Below is a small trained network, with its code and all its weights. Each question gives an input and a class and asks what happens when units are switched off, that is, made to give their printed mean instead of their output.

import numpy as np


def w(rows, s, z=0):
    codes = np.array(rows[::2]) - 128.0
    scale = np.full(codes.shape[1], s)
    scale[-1] = z or s
    return codes * scale


def f(y):
    return y / 2 * (1 + np.tanh(0.7978845608 * (y + 0.044715 * y**3)))


def log_softmax(a):
    a = a - a.max(-1, keepdims=True)
    return a - np.log(np.exp(a).sum(-1, keepdims=True))


def net(x, mask):
    res = np.array(x, float).reshape(1, 3) / 4 @ E
    y = f(res @ A[0][:, :-1].T + A[0][:, -1])
    res = res + np.where(mask, y, B[0][:, -1]) @ B[0][:, :-1]
    return log_softmax(res[-1] @ U[:, :-1].T + U[:, -1])


A, B = {}, {}
E = w([
[26,124,100,178,66,75,181],'x0',
[81,215,59,100,103,208,105],'x1',
[144,91,174,163,2,185,83],'x2',
],0.0077)
A[0] = w([
[140,63,190,158,35,190,90,142],'neuron 1',
[145,105,178,166,32,188,87,109],'neuron 2',
[148,16,201,147,161,45,142,80],'neuron 3',
[164,20,194,186,168,65,167,119],'neuron 4',
[199,136,201,35,178,179,57,107],'neuron 5',
[103,225,33,104,101,178,96,133],'neuron 6',
[135,190,109,82,255,48,194,130],'neuron 7',
[54,124,108,210,70,80,216,80],'neuron 8',
[222,139,149,65,165,187,22,119],'neuron 9',
[156,110,184,188,32,156,69,87],'neuron 10',
[143,156,89,149,223,105,207,33],'neuron 11',
[171,110,143,199,40,151,60,103],'neuron 12',
[151,183,82,103,210,61,176,79],'neuron 13',
[233,105,153,81,198,192,66,52],'neuron 14',
[182,41,205,179,146,45,194,87],'neuron 15',
[200,76,232,182,143,26,196,73],'neuron 16',
[10,165,115,199,99,110,165,79],'neuron 17',
[115,139,73,90,220,85,173,4],'neuron 18',
[39,98,100,190,80,63,186,74],'neuron 19',
[66,229,43,92,123,221,115,97],'neuron 20',
[228,144,166,80,177,151,46,89],'neuron 21',
[143,100,183,204,45,181,67,79],'neuron 22',
[48,125,88,208,73,65,176,63],'neuron 23',
],0.0052,0.0025)
B[0] = w([
[116,202,45,175,220,66,187,220],'neuron 1',
[116,160,24,196,160,86,173,201],'neuron 2',
[211,142,73,93,79,210,100,216],'neuron 3',
[206,183,63,116,49,184,100,229],'neuron 4',
[46,55,144,97,154,88,41,207],'neuron 5',
[244,176,152,86,54,199,75,193],'neuron 6',
[128,185,48,183,189,78,156,254],'neuron 7',
[57,30,142,75,163,147,39,196],'neuron 8',
[78,69,148,94,145,87,49,214],'neuron 9',
[93,197,3,216,217,93,151,197],'neuron 10',
[122,172,9,216,193,162,142,171],'neuron 11',
[88,170,45,201,207,84,153,189],'neuron 12',
[97,174,35,203,196,107,153,195],'neuron 13',
[58,56,122,114,174,125,48,201],'neuron 14',
[226,162,95,102,42,250,70,227],'neuron 15',
[208,161,64,101,57,240,83,230],'neuron 16',
[109,74,122,69,133,158,24,182],'neuron 17',
[115,151,29,219,188,165,128,173],'neuron 18',
[77,46,134,62,157,161,35,193],'neuron 19',
[214,171,82,72,30,231,99,204],'neuron 20',
[69,49,154,92,157,116,53,198],'neuron 21',
[74,156,4,207,220,100,183,197],'neuron 22',
[48,26,136,82,161,168,35,188],'neuron 23',
],0.0051,0.0044)
U = w([
[114,185,74,221,185,84,178,99],'0',
[218,162,123,83,33,209,120,87],'1',
[58,16,163,75,145,113,83,100],'2',
[147,157,203,107,87,59,195,239],'3',
[125,122,254,159,117,110,243,2],'4',
],0.011,0.0098)

Each question gives the input, the list of numbers given to net, and the class t.
The units are the neurons (one row each of A and B). Each row of codes is followed by its name. A weight is (code - 128) times the scale printed after its matrix; where a second scale follows, it is the last column's (A, B and U).
mask holds one flag per neuron, in row order. A switched-off neuron (its flag False) gives its mean, the last column of its row in B, instead of its output. The means were averaged over made-up inputs and are rounded, as every weight is.
A unit's drop is (log p(t) with every unit on - log p(t) with that unit switched off) / (log p(t) with every unit on - log p(t) with every unit switched off).
The circuit of an input: a set's keep is (log p(t) with only the set's units on - log p(t) with every unit switched off) / (log p(t) with every unit on - log p(t) with every unit switched off). Starting from the 12 units with the biggest drops (on a tie, the unit counted first), units are removed one at a time, each time the one whose removal leaves the highest keep (on an exact tie, the one counted first), for as long as the keep stays at least 0.8.
circuit, biggest first: the units of the circuit, biggest drop first
k most important neurons: the k neurons with the biggest drops, biggest first
drop of u: that unit's drop, to one decimal
input [0,8,-5], class 1: circuit, biggest first => neuron 20
input [6,-6,3], class 1: circuit, biggest first => neuron 15; neuron 16
input [-7,-5,2], class 2: 4 most important neurons => neuron 5; neuron 14; neuron 21; neuron 9
input [4,4,-2], class 1: 2 most important neurons => neuron 20; neuron 6
input [-3,7,-6], class 1: 2 most important neurons => neuron 20; neuron 6
input [-1,7,-6], class 1: 2 most important neurons => neuron 20; neuron 6
input [0,-5,3], class 1: 2 most important neurons => neuron 15; neuron 16
input [7,-6,8], class 0: drop of neuron 10 => 0.3
input [-3,-3,2], class 3: drop of neuron 20 => 0.2
input [1,3,3], class 3: drop of neuron 13 => 0.1
input [-8,6,-7], class 2: drop of neuron 12 => 0.1
